Below are the code and all the weights of a small trained network. Each question names an input and a class and asks about switching units off, where a switched-off unit gives its printed mean instead of its output.

import numpy as np


def w(rows, s, z=0):
    codes = np.array(rows[::2]) - 128.0
    scale = np.full(codes.shape[1], s)
    scale[-1] = z or s
    return codes * scale


def f(y):
    return np.maximum(y, 0)


def log_softmax(a):
    a = a - a.max(-1, keepdims=True)
    return a - np.log(np.exp(a).sum(-1, keepdims=True))


def net(x, mask):
    res = np.array(x, float).reshape(1, 7) / 4 @ E
    y = f(res @ A[0][:, :-1].T + A[0][:, -1])
    res = res + np.where(mask, y, B[0][:, -1]) @ B[0][:, :-1]
    return log_softmax(res[-1] @ U[:, :-1].T + U[:, -1])


A, B = {}, {}
E = w([
[135,135,128,124],'x0',
[124,125,128,127],'x1',
[130,134,126,126],'x2',
[70,211,172,253],'x3',
[125,126,130,130],'x4',
[121,124,124,130],'x5',
[54,191,225,29],'x6',
],0.0059)
A[0] = w([
[89,130,116,145,253],'neuron 1',
[194,69,30,220,91],'neuron 2',
[63,191,184,252,122],'neuron 3',
[60,184,195,43,89],'neuron 4',
[49,193,203,39,90],'neuron 5',
[58,177,205,45,86],'neuron 6',
[211,24,119,3,125],'neuron 7',
[56,194,186,249,103],'neuron 8',
[185,87,38,202,104],'neuron 9',
],0.005,0.0045)
B[0] = w([
[216,230,167,89,254],'neuron 1',
[127,43,199,210,213],'neuron 2',
[23,150,23,65,213],'neuron 3',
[108,9,188,210,188],'neuron 4',
[111,35,191,224,197],'neuron 5',
[125,20,182,221,188],'neuron 6',
[14,141,26,62,254],'neuron 7',
[3,134,32,79,205],'neuron 8',
[140,39,207,216,203],'neuron 9',
],0.0057,0.0043)
U = w([
[131,33,211,200,11],'0',
[46,152,2,77,30],'1',
[165,175,141,118,252],'2',
[164,178,139,116,198],'3',
],0.0087,0.0034)

Each question gives the input, the list of numbers given to net, and the class t.
The units are the neurons (one row each of A and B). Each row of codes is followed by its name. A weight is (code - 128) times the scale printed after its matrix; where a second scale follows, it is the last column's (A, B and U).
mask holds one flag per neuron, in row order. A switched-off neuron (its flag False) gives its mean, the last column of its row in B, instead of its output. The means were averaged over made-up inputs and are rounded, as every weight is.
A unit's drop is (log p(t) with every unit on - log p(t) with that unit switched off) / (log p(t) with every unit on - log p(t) with every unit switched off).
The circuit of an input: a set's keep is (log p(t) with only the set's units on - log p(t) with every unit switched off) / (log p(t) with every unit on - log p(t) with every unit switched off). Starting from all 9 units, units are removed one at a time, each time the one whose removal leaves the highest keep (on an exact tie, the one counted first), for as long as the keep stays at least 0.8.
circuit, biggest first: the units of the circuit, biggest drop first
top k neurons: the k neurons with the biggest drops, biggest first
drop when u is switched off: that unit's drop, to one decimal
input [0,3,6,8,0,7,6], class 1: top 2 neurons => (neuron 3; neuron 8)
input [2,-2,-4,6,4,-4,-2], class 1: circuit, biggest first => (neuron 3; neuron 8)
input [3,-3,-8,8,-3,-8,5], class 1: circuit, biggest first => (neuron 8)
input [4,2,0,3,-3,-8,6], class 0: circuit, biggest first => (neuron 5; neuron 4)
input [-2,8,-4,4,6,3,0], class 1: top 2 neurons => (neuron 3; neuron 8)
input [6,5,7,8,5,4,-5], class 1: top 2 neurons => (neuron 3; neuron 8)
input [-6,-4,1,7,5,-4,6], class 1: top 2 neurons => (neuron 3; neuron 8)
input [-3,5,-4,5,-6,3,1], class 1: drop when neuron 3 is switched off => 0.4
input [4,1,5,-5,-4,0,6], class 0: drop when neuron 8 is switched off => 0.1
input [5,7,7,8,6,-5,8], class 0: drop when neuron 5 is switched off => 1.1
